Below are the code and all the weights of a small trained network. Each question names an input and a target symbol and asks about switching units off, where a switched-off unit gives its printed mean instead of its output.

import numpy as np


def w(rows, s, z=0):
    codes = np.array(rows[::2]) - 128.0
    scale = np.full(codes.shape[1], s)
    scale[-1] = z or s
    return codes * scale


def f(y):
    return y / 2 * (1 + np.tanh(0.7978845608 * (y + 0.044715 * y**3)))


def softmax(a):
    e = np.exp(a - a.max(-1, keepdims=True))
    return e / e.sum(-1, keepdims=True)


def log_softmax(a):
    a = a - a.max(-1, keepdims=True)
    return a - np.log(np.exp(a).sum(-1, keepdims=True))


def net(x, mask):
    ids = ['ΔΞΣΩαβεζηλμπτφψ'.index(c) for c in x.split()]
    T = len(ids)
    res = E[ids] + P[:T]
    u = 0
    for l in range(3):
        r = res
        for j in range(2):
            rows = slice(3 * j, 3 * j + 3)
            q, k, v = (r @ M[l][rows].T for M in (Q, K, V))
            z = softmax(np.where(np.tri(T) > 0, q @ k.T / 3**0.5, -1e9)) @ v
            o = O[l][rows]
            res = res + np.where(mask[u + j], z, o[:, -1]) @ o[:, :-1]
        u += 2
        y = f(res @ A[l][:, :-1].T + A[l][:, -1])
        res = res + np.where(mask[u : u + 8], y, B[l][:, -1]) @ B[l][:, :-1]
        u += 8
    return log_softmax(res[-1] @ U[:, :-1].T + U[:, -1])


Q, K, V, O, A, B = {}, {}, {}, {}, {}, {}
E = w([
[104,45,212,124,100],'Δ',
[25,36,73,27,130],'Ξ',
[155,55,63,67,107],'Σ',
[157,114,75,155,192],'Ω',
[187,250,158,139,98],'α',
[163,117,68,157,194],'β',
[10,167,191,61,121],'ε',
[166,106,84,159,177],'ζ',
[91,71,37,229,131],'η',
[216,188,174,136,87],'λ',
[232,208,92,219,70],'μ',
[138,139,79,148,232],'π',
[197,159,42,97,118],'τ',
[156,168,201,99,97],'φ',
[79,171,171,162,141],'ψ',
],0.016)
P = w([
[126,103,206,200,248],'0',
[112,132,189,183,226],'1',
[128,151,166,168,206],'2',
[145,153,145,163,174],'3',
[131,182,122,139,166],'4',
[133,201,104,127,145],'5',
[134,206,90,118,122],'6',
[126,216,70,107,101],'7',
[129,221,60,98,83],'8',
[132,227,43,82,59],'9',
[126,234,26,75,39],'10',
[107,246,14,60,16],'11',
[103,253,50,90,75],'12',
],0.0041)
Q[0] = w([
[76,108,248,184,73],'0.h0',
[135,91,151,131,70],'0.h0',
[122,69,206,130,62],'0.h0',
[148,84,109,191,108],'0.h1',
[144,177,77,64,123],'0.h1',
[84,134,133,203,109],'0.h1',
],0.012)
K[0] = w([
[108,110,193,180,249],'0.h0',
[196,81,142,150,199],'0.h0',
[108,109,118,176,210],'0.h0',
[138,93,164,189,136],'0.h1',
[186,144,53,68,131],'0.h1',
[94,142,179,201,69],'0.h1',
],0.012)
V[0] = w([
[139,117,81,42,81],'0.h0',
[255,243,63,116,36],'0.h0',
[161,209,76,40,99],'0.h0',
[98,60,145,166,213],'0.h1',
[136,93,84,133,79],'0.h1',
[97,173,232,185,86],'0.h1',
],0.0074)
O[0] = w([
[155,121,69,223,3,123],'0.h0',
[99,77,215,214,142,219],'0.h0',
[143,12,165,98,133,234],'0.h0',
[112,166,108,112,215,205],'0.h1',
[29,145,144,102,76,60],'0.h1',
[75,165,77,129,165,4],'0.h1',
],0.0067,0.0034)
A[0] = w([
[179,98,52,127,177,94],'0.n0',
[130,218,124,199,159,61],'0.n1',
[200,143,160,83,104,63],'0.n2',
[97,157,97,221,89,130],'0.n3',
[5,23,2,218,149,255],'0.n4',
[93,137,158,23,125,197],'0.n5',
[111,138,40,116,83,155],'0.n6',
[90,185,176,112,50,217],'0.n7',
],0.0074,0.0041)
B[0] = w([
[127,85,145,18,113,187],'0.n0',
[138,119,143,183,41,169],'0.n1',
[139,92,2,224,2,120],'0.n2',
[56,192,110,129,242,141],'0.n3',
[190,71,136,139,172,254],'0.n4',
[138,102,162,75,97,180],'0.n5',
[46,124,226,209,179,142],'0.n6',
[219,156,176,52,94,158],'0.n7',
],0.0066,0.0069)
Q[1] = w([
[176,110,125,158,134],'1.h0',
[183,27,94,103,207],'1.h0',
[114,153,24,139,193],'1.h0',
[58,130,2,48,116],'1.h1',
[42,159,128,189,62],'1.h1',
[88,122,125,190,117],'1.h1',
],0.0088)
K[1] = w([
[158,104,126,145,123],'1.h0',
[117,12,105,145,132],'1.h0',
[86,93,81,146,189],'1.h0',
[122,146,125,111,190],'1.h1',
[92,145,82,187,225],'1.h1',
[97,122,87,132,119],'1.h1',
],0.011)
V[1] = w([
[118,82,99,171,94],'1.h0',
[126,3,83,89,137],'1.h0',
[69,113,54,184,165],'1.h0',
[165,100,45,225,159],'1.h1',
[12,84,79,158,236],'1.h1',
[148,117,50,102,117],'1.h1',
],0.007)
O[1] = w([
[56,137,34,31,163,75],'1.h0',
[21,183,56,120,70,250],'1.h0',
[30,4,42,99,164,93],'1.h0',
[109,160,45,199,190,55],'1.h1',
[19,139,121,213,51,1],'1.h1',
[110,159,88,253,170,120],'1.h1',
],0.0048,0.0047)
A[1] = w([
[221,193,125,141,107,152],'1.n0',
[132,206,177,134,173,152],'1.n1',
[207,146,201,123,96,3],'1.n2',
[144,137,140,102,91,147],'1.n3',
[31,57,62,53,110,129],'1.n4',
[135,71,150,2,126,136],'1.n5',
[127,101,89,75,221,97],'1.n6',
[41,141,8,199,167,73],'1.n7',
],0.0075,0.0043)
B[1] = w([
[73,107,201,198,180,232],'1.n0',
[98,219,38,96,121,230],'1.n1',
[112,114,50,139,108,227],'1.n2',
[171,35,84,140,129,164],'1.n3',
[107,140,72,108,204,197],'1.n4',
[32,31,254,56,100,255],'1.n5',
[161,191,156,129,146,249],'1.n6',
[59,56,172,68,17,190],'1.n7',
],0.0058,0.0065)
Q[2] = w([
[133,242,145,199,94],'2.h0',
[150,141,184,207,130],'2.h0',
[135,29,209,206,220],'2.h0',
[103,121,33,75,167],'2.h1',
[182,133,186,253,215],'2.h1',
[117,165,108,44,146],'2.h1',
],0.0063)
K[2] = w([
[73,176,108,160,251],'2.h0',
[130,201,158,180,130],'2.h0',
[172,103,134,207,93],'2.h0',
[59,80,107,90,162],'2.h1',
[201,129,88,189,169],'2.h1',
[114,124,132,75,136],'2.h1',
],0.012)
V[2] = w([
[126,5,82,3,76],'2.h0',
[82,144,145,110,86],'2.h0',
[72,115,123,88,227],'2.h0',
[59,133,99,146,5],'2.h1',
[204,185,188,83,29],'2.h1',
[111,89,149,113,124],'2.h1',
],0.0053)
O[2] = w([
[199,88,108,134,88,194],'2.h0',
[121,85,254,68,78,138],'2.h0',
[67,166,87,100,77,191],'2.h0',
[87,95,131,84,193,3],'2.h1',
[87,157,160,134,70,103],'2.h1',
[148,116,39,19,62,174],'2.h1',
],0.0056,0.0051)
A[2] = w([
[215,158,105,178,60,135],'2.n0',
[122,110,139,98,81,2],'2.n1',
[37,82,128,141,93,72],'2.n2',
[89,139,136,53,108,43],'2.n3',
[174,38,154,103,86,75],'2.n4',
[254,95,77,123,138,190],'2.n5',
[183,181,197,144,121,109],'2.n6',
[127,144,64,209,187,123],'2.n7',
],0.0087,0.0055)
B[2] = w([
[102,110,168,170,207,157],'2.n0',
[147,144,94,255,176,168],'2.n1',
[250,172,119,130,177,157],'2.n2',
[103,47,91,197,154,197],'2.n3',
[63,218,96,103,134,254],'2.n4',
[153,125,127,139,58,230],'2.n5',
[186,112,55,72,206,192],'2.n6',
[88,142,194,157,64,208],'2.n7',
],0.0079,0.0098)
U = w([
[7,91,230,85,43,189],'Δ',
[33,89,175,220,173,61],'Ξ',
[170,166,31,116,53,145],'Σ',
[130,87,180,137,185,69],'Ω',
[112,133,116,160,123,119],'α',
[230,133,172,38,114,88],'β',
[95,255,70,124,157,174],'ε',
[113,127,119,155,125,98],'ζ',
[120,121,124,151,126,80],'η',
[90,82,62,149,194,112],'λ',
[149,38,160,234,51,253],'μ',
[116,132,120,155,129,96],'π',
[119,124,121,152,130,74],'τ',
[240,123,100,167,195,90],'φ',
[145,124,102,146,100,142],'ψ',
],0.0067,0.0053)

Each question gives the input, a string of symbols that net reads in full, and the target symbol t.
The units are the heads (3 rows each of Q, K, V and O) and the neurons (one row each of A and B). Each row of codes is followed by its name. A weight is (code - 128) times the scale printed after its matrix; where a second scale follows, it is the last column's (O, A, B and U).
mask holds one flag per unit, layer by layer, with each layer's heads first. A switched-off unit (its flag False) gives its mean, the last column of its rows in O or B, instead of its output. The means were averaged over made-up inputs and are rounded, as every weight is.
A unit's drop is (log p(t) with every unit on - log p(t) with that unit switched off) / (log p(t) with every unit on - log p(t) with every unit switched off).
The circuit of an input: a set's keep is (log p(t) with only the set's units on - log p(t) with every unit switched off) / (log p(t) with every unit on - log p(t) with every unit switched off). Starting from the 12 units with the biggest drops (on a tie, the unit counted first), units are removed one at a time, each time the one whose removal leaves the highest keep (on an exact tie, the one counted first), for as long as the keep stays at least 0.8.
units of the circuit, in order: the units of the circuit, biggest drop first
unit that matters most: the unit with the biggest drop
top k neurons: the k neurons with the biggest drops, biggest first
heads that matter: for each layer, one digit per head in row order, 1 if its drop is at least 0.15 and else 0, layers parted by /
input ψ Σ π Ω ψ η π, target λ: units of the circuit, in order	1.h0; 0.n7; 2.h1
input α φ τ π ε π η ε φ, target β: units of the circuit, in order	1.h1; 0.n7
input η π ψ ε ψ ψ τ π π ψ π, target μ: heads that matter	11 / 00 / 00
input ψ ε π Ω α ε φ η τ α ε ψ ζ, target Δ: unit that matters most	1.n5
input Δ ψ π π Ξ ψ ψ ψ β, target Σ: heads that matter	00 / 10 / 11
input ε π ψ Ω ψ π ψ π Ω, target Δ: heads that matter	10 / 01 / 00
input τ τ φ, target β: top 2 neurons	0.n7; 2.n6
input π π η, target λ: units of the circuit, in order	1.h0; 2.h1; 1.n4
input μ τ τ ε Ξ Ξ π π, target Σ: units of the circuit, in order	2.h0; 1.h0; 0.h0; 1.n5
input π τ τ Δ ζ ψ ζ, target μ: units of the circuit, in order	0.h0; 2.n6
input π Ω π π π π ψ λ ψ π π, target φ: top 2 neurons	1.n6; 0.n2
input φ π τ π τ π β ψ Ξ π π ζ, target Σ: heads that matter	10 / 10 / 11
input ψ Ω π β β τ μ μ π Ω, target Ξ: heads that matter	10 / 10 / 10
input μ Ξ π π π π π π π π, target Σ: units of the circuit, in order	1.h0; 1.n5; 2.h0; 1.n0
input Ξ π Ξ π π π φ π π π ψ π, target β: heads that matter	10 / 01 / 00
input π π λ, target φ: units of the circuit, in order	2.n6; 1.h0; 2.n0
input π ε ψ Σ, target Σ: heads that matter	11 / 10 / 10
input τ ε π β τ, target μ: units of the circuit, in order	0.h0
input ε π ψ μ ε π π ψ, target ε: heads that matter	10 / 10 / 10
input ε β τ π η α, target φ: unit that matters most	2.n6
input π ε μ α ψ ζ π Ω, target Ω: heads that matter	10 / 01 / 10
input π π Ξ ψ ψ ζ, target Σ: heads that matter	00 / 10 / 11
input λ τ π π ψ α π, target Ω: heads that matter	10 / 11 / 10
input Ξ β π π π Δ ε λ, target φ: top 2 neurons	2.n6; 1.n0
input π ψ β, target ε: heads that matter	11 / 01 / 10
input ψ τ ε Δ Ξ, target λ: heads that matter	00 / 10 / 01
input μ ψ π π, target Ξ: units of the circuit, in order	0.h0; 2.h0
input π Δ π ε α φ ζ, target β: top 2 neurons	1.n0; 2.n3
input π η π β, target λ: top 3 neurons	1.n7; 0.n7; 0.n4
input π Ξ ε π τ Ω, target μ: top 2 neurons	1.n5; 2.n5
